Each row is followed by its class.
230, -71, 156, 85, -160, -26, -139, 15, -283, 2, 48, -192, 123, -206, 20, 9, 29, 75, -46, -147, 95, -95, 142, 121, 65, 165, 147, 15, 165, 122, -176, -249 | B
23, -367, 55, 170, 338, -142, -309, 205, -62, -167, 416, 141, 132, -427, 338, 151, -237, -160, -38, -141, -122, -19, 209, 140, 42, 107, 138, -172, 46, 229, -129, 297 | D
248, 5, 29, 118, 45, -159, -22, -89, -208, -114, 170, -18, 191, -137, 152, -209, 164, 32, -252, 96, 189, -70, 192, 197, 122, 123, 121, -138, 294, -47, -141, -248 | W
111, 109, -26, 81, 14, -12, -30, 0, -132, -50, 49, -5, 223, -165, 86, -103, -14, 103, -34, -171, 84, -69, 142, 114, 29, 74, 102, -17, 53, 36, -182, -144 | D
-7, -113, 52, 76, -165, -259, 16, 82, 168, 275, -141, -141, -223, 133, -172, 153, 156, -344, -190, 323, -198, 164, -281, -256, -236, -179, 79, -37, -178, -107, 136, 148 | Q
-105, -480, 242, 13, -405, 90, -283, 184, -324, -114, 47, -294, 9, -48, -44, -101, -195, 133, 3, -312, 248, -145, -18, 159, -319, 237, 102, -11, 53, 370, 187, 56 | U
25, -81, 65, 25, -135, -150, 97, 67, 306, 164, -112, -43, -185, 106, -100, 45, 203, -313, -127, 336, -242, 130, -307, -197, -280, -221, -63, -96, -64, -126, 83, 86 | Y
12, -61, 68, 56, -193, -186, 27, 112, 149, 123, -66, -166, -158, 137, -101, 19, 86, -274, -175, 344, -73, 88, -141, -197, -258, -100, 71, -66, -117, -54, 113, 37 | B
-43, 263, -12, -3, 93, 7, 172, -226, 37, 188, -236, -203, -524, -138, 33, 607, -15, -399, -27, 21, -222, -223, 244, 189, 647, 116, 464, 154, 21, -33, -361, -171 | Y
28, 81, -490, -105, 441, -506, -545, -255, 145, -48, 24, -150, -24, -352, 123, 433, -294, -337, -35, 198, 209, 361, 425, -236, 274, 366, 215, 24, 324, 139, -175, 204 | J
-82, 321, 181, -51, 32, 264, 153, 52, 168, 126, -233, 247, -184, -230, -181, 264, 121, 62, 338, -97, -551, -139, -115, -149, 309, -41, -90, 189, 247, -35, -421, -82 | B
263, 97, 86, 104, 62, -46, -77, -1, -261, -110, 93, -101, 145, -232, 97, 101, 78, -48, -120, -87, 38, -153, 274, 213, 343, 166, 201, -4, 241, 136, -344, -329 | U
-76, 110, 418, -111, -187, 142, 12, 191, -75, 15, -124, 202, 131, -75, -38, 24, 208, -1, 170, -224, -258, -158, -130, -41, -33, -9, -140, 222, 150, -112, -186, -69 | Q
-424, -172, 270, -574, -178, 76, -42, 155, 192, 183, -391, -141, -211, 363, -233, 282, -300, 339, 207, 149, -135, -17, -224, -290, -226, -1, -238, 267, -138, -29, 297, -3 | D
109, -133, -5, 192, -129, -187, 17, -7, 123, 51, 94, -137, -86, -38, 8, 28, 24, -295, -73, 206, -59, 138, -39, -61, -160, -44, 80, -106, -127, 36, 70, 72 | P
247, -252, -210, 498, 467, -125, -169, 242, -583, 163, 668, 200, 172, -600, 159, 398, -124, -99, -239, -426, -186, -112, 519, 244, 499, 168, 412, -305, -210, -17, -266, 377 | Y
-50, 226, 419, -102, -85, 250, 56, 25, 31, 64, -185, 155, 20, -194, -105, 119, 197, 55, 283, -105, -382, -172, -229, -141, 94, -16, -75, 282, 301, -51, -236, -173 | N
-256, 698, 738, -235, -369, 190, 200, 269, -157, 344, -434, -13, -270, 17, -337, 458, 186, -73, 179, 210, -596, -275, -284, -296, 95, -36, 143, 325, 124, -57, 3, -155 | N
83, 118, -35, 31, 50, -88, -144, -42, -258, 17, -14, -45, 175, -232, -5, -13, -36, 153, -69, -48, 90, -88, 157, 116, 114, 209, 113, -44, 108, 71, -183, -210 | S
172, -20, -35, 167, -67, -80, -51, 14, -414, -184, 140, -47, 303, -195, 109, -216, -52, 137, 9, -232, 283, -8, 313, 110, 85, 213, 117, -35, 51, 95, -131, -115 | J
77, 170, 250, 159, -258, 238, 298, -42, -41, 145, -37, 142, -47, -275, -105, 144, 102, 73, 495, -292, -289, 67, -30, -197, 191, 25, 94, 261, 151, -121, -266, 166 | Y
63, -17, 34, 37, -149, -275, 26, 26, 229, 133, -80, -87, -212, 142, -64, 60, 195, -323, -305, 307, -110, 105, -177, -108, -217, -187, 24, -138, 19, -126, 24, 7 | D
146, 17, 42, 125, -30, -64, -97, 133, -319, -232, 231, -20, 308, -201, 99, -189, -63, 124, -14, -116, 181, -122, 264, 117, -2, 158, 109, -42, 74, 187, -96, -143 | B
-57, 48, 185, -37, -207, -213, -49, 208, 130, 170, -137, -129, -162, 106, -142, 99, 153, -419, -291, 386, -227, -26, -176, -172, -314, -89, 71, -95, -18, -101, 56, -17 | B
-55, -121, -256, -320, 307, -400, -798, -206, 191, 211, -123, -144, 79, 152, 8, -102, 134, -196, -820, 295, 272, -11, -321, 210, -493, 28, -295, -314, 194, -8, 136, -312 | T
13, -5, 265, 13, -306, -262, 13, 189, 52, 174, -66, -131, -182, 167, -133, 106, 237, -348, -273, 378, -178, 55, -259, -189, -320, -168, 84, -94, -47, -114, 231, 81 | N
235, 25, 129, 160, 16, 20, 391, -207, -146, -267, 95, -21, -24, 18, 259, -196, -38, 174, 232, -140, 209, 81, 208, 268, 401, -101, 73, 65, -29, 232, -66, -259 | Q
-114, 492, 525, -53, -161, 146, 162, 87, -67, 175, -259, 167, -79, -214, -227, 189, 151, 60, 301, 107, -447, -182, -153, -214, 111, -54, -48, 277, 233, -89, -159, -144 | J
232, -25, 98, 187, -49, -140, -9, 29, -221, -115, 163, -63, 111, -285, 54, -72, 63, -10, -122, -20, 74, -79, 213, 110, 81, 95, 166, -106, 239, 80, -185, -225 | D
-14, 25, 377, 113, -274, 230, 229, 150, -93, 130, -163, 38, -22, -178, -150, 114, 138, 99, 402, -206, -221, 6, -132, -301, 94, 7, 99, 293, 14, -62, -146, 94 | G
-347, 233, 109, -154, 256, -87, -172, 180, -165, 571, -445, -132, 115, 38, -259, 19, 44, 21, -94, 77, -11, -6, -149, -317, -226, 136, 240, 333, -291, -328, 98, 321 | T
139, 81, 137, 27, -77, 74, -88, 117, -274, -36, -23, -131, 247, -165, 37, -137, 26, 240, -13, -111, 60, -176, 158, 56, 3, 244, 99, 91, 136, 55, -188, -270 | N
231, 26, -40, -31, 94, -127, 11, -73, -43, -225, 96, -72, -261, -124, 134, 240, -135, 160, -53, -65, 45, -112, 221, 238, 405, -87, 90, -83, 146, 272, -144, -314 | N
227, -122, 261, 105, -14, 87, 47, 207, 361, 13, 42, 110, -38, -328, 236, 254, 165, -102, 252, -86, -487, 36, -72, 34, 184, -78, 16, 42, 202, 67, -363, 84 | Q
49, -37, 119, 54, -253, -166, -8, 114, 135, 108, -88, -161, -94, 184, -87, -12, 139, -278, -167, 248, -104, 76, -179, -132, -326, -110, 28, -13, -91, -39, 116, 61 | U
12, -456, -127, 132, 22, -502, -41, -516, 566, 126, 34, -10, -697, -4, -83, 319, 76, -285, -286, 528, -24, 463, -83, -152, 198, -303, -76, -289, 522, 23, -111, 27 | J
107, -109, 165, 10, -170, -242, -13, 64, 296, 127, -67, -155, -172, 122, -44, 45, 265, -396, -312, 456, -138, 91, -244, -142, -281, -175, 24, -110, 96, -134, 65, -44 | T
64, -66, 94, 34, -180, -216, -19, 77, 149, 92, -73, -147, -79, 142, -31, -41, 124, -213, -224, 376, -33, 96, -133, -120, -333, -101, 14, -102, -18, -80, 160, 38 | G
-116, 54, 522, -234, -273, 315, 90, 148, 103, 98, -217, 176, -96, -91, -192, 239, 218, 197, 345, -175, -437, -249, -409, -170, 73, -77, -199, 339, 239, -49, -158, -211 | Q
-40, 538, 579, -186, -226, 56, -26, 144, -51, 278, -252, -45, -124, -139, -318, 472, 192, -199, 52, 204, -456, -179, -60, -164, 135, 40, 53, 216, 435, -32, -256, -225 | B
-151, -123, -315, -233, 130, -285, -321, -552, 112, 445, -489, -436, -465, 260, -366, 309, 14, -344, -526, 287, 149, 34, -175, 78, 67, 152, 16, -29, 58, -72, -210, -424 | E
28, 39, -139, 49, 72, -67, 191, -537, 568, 185, -426, -98, -785, -99, -49, 322, -28, 230, 82, 472, -205, 201, -166, -204, 538, -345, -15, -39, 225, 172, -236, -532 | B
103, 159, 72, 11, -44, -33, -224, -163, -328, -85, 101, -210, 280, -306, 97, -18, -368, 115, 167, -167, 257, 29, 413, 153, 17, 383, 214, 88, 251, 236, -85, -49 | W
148, 295, 437, 148, -218, 256, 81, 87, -27, 112, 64, 71, 70, -340, -28, 359, 201, -32, 287, -213, -447, -191, -12, -40, 304, 30, 163, 266, 265, 65, -350, -78 | W
39, 110, 638, -100, -273, 117, 30, 108, -277, 184, -146, 83, -46, -199, -141, 332, 283, -50, 136, -55, -387, -186, -170, -59, 232, 92, 46, 215, 400, -132, -264, -159 | Q
-123, 103, 204, -358, 358, 106, -524, 174, 49, -240, 61, 85, 419, -444, 154, 129, -294, 258, 166, -205, -84, -317, 212, 110, -28, 269, -90, 243, 481, 285, -301, -163 | P
177, -29, 3, 132, 72, -84, -171, 7, -299, -92, 181, -30, 212, -305, 54, -29, -9, 3, -114, -192, 110, -133, 252, 251, 112, 165, 133, -96, 152, 126, -243, -179 | E
150, -299, 180, 294, -38, -339, 162, 39, 18, 180, 122, -97, -234, -223, 100, 578, 165, -518, 46, 364, -416, 207, 281, -238, 521, 99, 374, 35, -33, -153, -231, 140 | J
187, -395, -220, 353, 169, -313, -47, -62, -505, -132, 315, -20, -59, -405, -76, 614, -47, -558, 145, -476, 83, 125, 549, 35, 759, 98, 429, 46, -205, 68, -303, 306 | B
-115, 426, -113, -76, 459, -151, 231, -517, -162, 95, -335, 36, -112, -322, -73, 262, -4, -431, 59, 119, 141, 13, 377, 125, 783, 216, 327, 88, 138, -296, -448, -374 | S
37, -161, -302, 94, 117, -58, -93, -111, 7, -126, 237, 193, -40, -277, 158, 11, -296, 284, 88, -341, 32, 23, 67, 258, 85, -79, 32, -260, 20, 205, -22, 184 | J
102, -899, 48, 262, -243, -299, 65, 55, -156, 309, -97, -274, -225, 150, -139, -7, 71, 77, 12, -304, 309, 517, -3, -160, -57, -155, 27, 6, -442, -113, 142, 445 | P
141, -421, 179, -10, -59, 386, 42, 281, -86, -439, 174, 137, 135, -206, 588, -119, -238, 468, 311, -849, 67, -191, 229, 409, 232, 41, -18, 31, -15, 310, -415, -20 | Y
45, 4, 130, 4, -193, -167, 64, 72, 52, 87, -116, -122, -91, 177, -89, -123, 150, -195, -173, 357, -46, 62, -130, -141, -302, -70, -11, -37, -24, -159, 145, 3 | T
-108, 347, 487, -180, -362, 326, 172, 160, 93, 101, -307, 45, -36, 77, -76, 123, 129, 168, 286, -122, -315, -240, -226, -141, -7, -91, -141, 363, -15, -65, -123, -265 | J
-214, 237, 297, -267, 178, -19, -541, 115, -599, 111, -73, -140, 542, -485, -118, 300, -373, -231, 347, -137, 37, -124, 377, -141, -43, 725, 163, 403, 23, -15, -71, 58 | E
-103, 110, 411, -55, -285, 200, 111, 185, 65, 126, -206, 52, -39, -56, -113, 28, 141, 102, 205, -155, -280, -128, -250, -199, -105, -84, -36, 243, 32, -37, -78, -68 | W
12, -92, 163, 84, -263, -126, 11, 158, 27, 142, -79, -176, -89, 79, -70, 57, 86, -198, -80, 162, -102, 74, -166, -138, -262, -71, 52, -19, -184, 49, 94, 83 | Y
254, 129, 23, 200, -42, -114, -27, -31, -326, -99, 188, -87, 207, -288, 139, -91, -47, 105, -68, -76, 188, -54, 351, 186, 144, 213, 228, -93, 174, 93, -187, -201 | D
49, -88, 77, 170, -100, -134, 133, 97, 124, 154, -36, -53, -128, 48, -78, 133, 169, -292, -59, 233, -265, 110, -158, -159, -55, -207, 105, -52, -214, -47, 41, 110 | E
145, 18, 132, 96, -79, -117, -78, 23, -342, -113, 146, -77, 245, -130, 66, -141, 57, -68, -153, -87, 204, -119, 167, 182, -14, 135, 111, -47, 99, 46, -62, -187 | J
-60, 322, 535, 20, -279, 172, 111, 180, -35, 252, -235, 7, -167, -118, -160, 392, 146, -41, 265, -100, -498, -129, -198, -193, 143, -89, 77, 314, -33, 79, -163, -62 | S
76, -25, 95, -16, -109, 47, -127, 101, -334, -116, 89, -33, 242, -84, 29, -82, -45, 246, 19, -230, 171, -172, 133, 149, 25, 175, 31, 50, 23, 96, -33, -159 | U
251, -67, -146, 271, 0, -31, -109, -8, -151, -139, 220, 6, 186, -346, 142, -182, 8, 204, -35, -265, 145, -44, 193, 175, 74, 101, 154, -125, 158, 188, -262, -112 | E
-55, 241, 414, -8, -179, 139, 114, 164, 3, 222, -143, 146, -108, -235, -166, 275, 155, 57, 204, -140, -416, -164, -148, -139, 152, -43, 41, 200, 132, -90, -263, -41 | W
22, -140, 176, 75, -314, -100, 128, 100, 70, 192, -99, -159, -222, 148, -145, 129, 195, -258, -120, 261, -182, 58, -283, -209, -192, -155, 42, -32, -174, -66, 142, 14 | Y
13, -70, 234, 74, -268, -165, 141, 67, 227, 113, -64, -67, -169, 153, -85, 93, 198, -302, -76, 303, -180, 136, -287, -205, -188, -270, -20, -27, -99, -45, 126, 36 | J
-253, 123, 346, -194, -249, 209, -100, 91, 72, 56, -190, 103, 114, -1, -168, 103, -30, 19, 404, -365, -245, -36, -316, -197, -277, -72, -191, 355, -63, 101, 28, 100 | N
-49, -16, 197, -91, -142, -225, -22, 190, 46, 203, -124, -135, -129, 199, -109, 94, 208, -335, -374, 460, -146, -18, -251, -179, -300, -115, 41, -100, -68, -168, 185, -7 | Y
67, 268, 322, -28, -109, 112, 161, -7, 17, 133, -146, 31, -50, -98, -153, 131, 229, -3, 210, 97, -231, -1, -143, -239, 139, -31, 46, 246, 265, -118, -108, -60 | T
38, 41, 116, 86, -99, -176, 45, 24, 95, 165, -78, -92, -136, 38, -104, 82, 127, -280, -145, 311, -178, 69, -123, -96, -131, -129, 69, -67, -55, -48, 25, -11 | E
-50, 453, 361, -143, -130, 155, 193, 53, 166, 170, -309, 230, -35, -61, -66, 131, 343, 6, 204, 103, -505, -72, -189, -239, 154, -36, -49, 253, 408, -273, -315, -62 | J
56, 53, 60, 92, -171, -260, -6, -15, 296, 177, -45, -135, -265, 83, -90, 206, 114, -294, -233, 446, -164, 102, -189, -138, -137, -202, 52, -118, -37, 8, 66, -4 | W
177, 72, 124, 66, -29, -44, -167, 68, -387, -87, 132, -83, 273, -161, 87, -89, 22, 64, -136, -113, 161, -128, 180, 169, 57, 200, 127, -35, 132, 122, -84, -230 | U
169, 185, -10, 149, 7, 6, 34, -22, -204, -46, 44, -31, 88, -257, 42, 37, -33, 119, 16, -97, 43, -92, 238, 82, 288, 128, 213, 3, 110, 84, -291, -241 | U
